Below is a small trained network, with its code and all its weights. Each question gives an input and a class and asks what happens when units are switched off, that is, made to give their printed mean instead of their output.

import numpy as np


def w(rows, s, z=0):
    codes = np.array(rows[::2]) - 128.0
    scale = np.full(codes.shape[1], s)
    scale[-1] = z or s
    return codes * scale


def f(y):
    return y / 2 * (1 + np.tanh(0.7978845608 * (y + 0.044715 * y**3)))


def log_softmax(a):
    a = a - a.max(-1, keepdims=True)
    return a - np.log(np.exp(a).sum(-1, keepdims=True))


def net(x, mask):
    res = np.array(x, float).reshape(1, 6) / 4 @ E
    y = f(res @ A[0][:, :-1].T + A[0][:, -1])
    res = res + np.where(mask, y, B[0][:, -1]) @ B[0][:, :-1]
    return log_softmax(res[-1] @ U[:, :-1].T + U[:, -1])


A, B = {}, {}
E = w([
[119,128,120],'x0',
[107,128,113],'x1',
[128,124,124],'x2',
[255,165,7],'x3',
[135,3,91],'x4',
[157,127,150],'x5',
],0.0067)
A[0] = w([
[111,234,172,71],'neuron 1',
[86,215,125,28],'neuron 2',
[60,120,154,55],'neuron 3',
[183,143,10,107],'neuron 4',
[160,139,80,23],'neuron 5',
[136,25,107,49],'neuron 6',
[141,175,169,114],'neuron 7',
[116,213,145,94],'neuron 8',
[185,109,196,240],'neuron 9',
[94,132,95,141],'neuron 10',
[114,126,114,6],'neuron 11',
[159,180,100,13],'neuron 12',
[134,149,91,3],'neuron 13',
],0.012,0.0055)
B[0] = w([
[191,104,120,183],'neuron 1',
[173,70,155,145],'neuron 2',
[137,124,211,148],'neuron 3',
[79,144,219,254],'neuron 4',
[183,105,231,145],'neuron 5',
[196,90,105,151],'neuron 6',
[143,113,119,151],'neuron 7',
[254,77,84,169],'neuron 8',
[90,158,102,192],'neuron 9',
[136,114,77,134],'neuron 10',
[142,81,157,106],'neuron 11',
[133,60,194,147],'neuron 12',
[160,81,200,119],'neuron 13',
],0.0099,0.0076)
U = w([
[129,151,82,233],'0',
[110,134,241,1],'1',
[250,1,18,29],'2',
[109,184,55,185],'3',
[105,170,63,164],'4',
],0.0095,0.0079)

Each question gives the input, the list of numbers given to net, and the class t.
The units are the neurons (one row each of A and B). Each row of codes is followed by its name. A weight is (code - 128) times the scale printed after its matrix; where a second scale follows, it is the last column's (A, B and U).
mask holds one flag per neuron, in row order. A switched-off neuron (its flag False) gives its mean, the last column of its row in B, instead of its output. The means were averaged over made-up inputs and are rounded, as every weight is.
A unit's drop is (log p(t) with every unit on - log p(t) with that unit switched off) / (log p(t) with every unit on - log p(t) with every unit switched off).
The circuit of an input: a set's keep is (log p(t) with only the set's units on - log p(t) with every unit switched off) / (log p(t) with every unit on - log p(t) with every unit switched off). Starting from the 12 units with the biggest drops (on a tie, the unit counted first), units are removed one at a time, each time the one whose removal leaves the highest keep (on an exact tie, the one counted first), for as long as the keep stays at least 0.8.
units of the circuit, in order: the units of the circuit, biggest drop first
k most important neurons: the k neurons with the biggest drops, biggest first
drop of u: that unit's drop, to one decimal
input [-8,8,3,8,-6,6], class 1: units of the circuit, in order => [neuron 4; neuron 12]
input [0,-6,2,1,-6,-7], class 2: units of the circuit, in order => [neuron 8; neuron 4; neuron 1]
input [7,0,-7,7,7,-4], class 0: units of the circuit, in order => [neuron 4]
input [-4,-2,1,-3,-5,6], class 2: units of the circuit, in order => [neuron 4; neuron 8]
input [-5,-7,0,-4,-1,7], class 4: units of the circuit, in order => [neuron 4; neuron 9; neuron 5]
input [-6,5,0,7,-6,8], class 1: 2 most important neurons => [neuron 4; neuron 12]
input [-6,-6,0,-5,-2,7], class 3: 2 most important neurons => [neuron 4; neuron 9]
input [0,3,4,-3,-5,6], class 2: 2 most important neurons => [neuron 4; neuron 8]
input [0,-2,7,8,2,5], class 1: 2 most important neurons => [neuron 4; neuron 5]
input [6,-2,1,-5,7,-6], class 2: 2 most important neurons => [neuron 6; neuron 4]
input [-8,2,7,6,6,8], class 3: 2 most important neurons => [neuron 4; neuron 8]
input [-5,2,5,7,-6,-1], class 1: drop of neuron 5 => 0.1
input [6,0,2,5,-7,0], class 2: drop of neuron 8 => 0.6
input [-8,3,-7,8,-8,3], class 1: drop of neuron 12 => 0.2
input [-1,-2,3,4,-1,-5], class 1: units of the circuit, in order => [neuron 4]
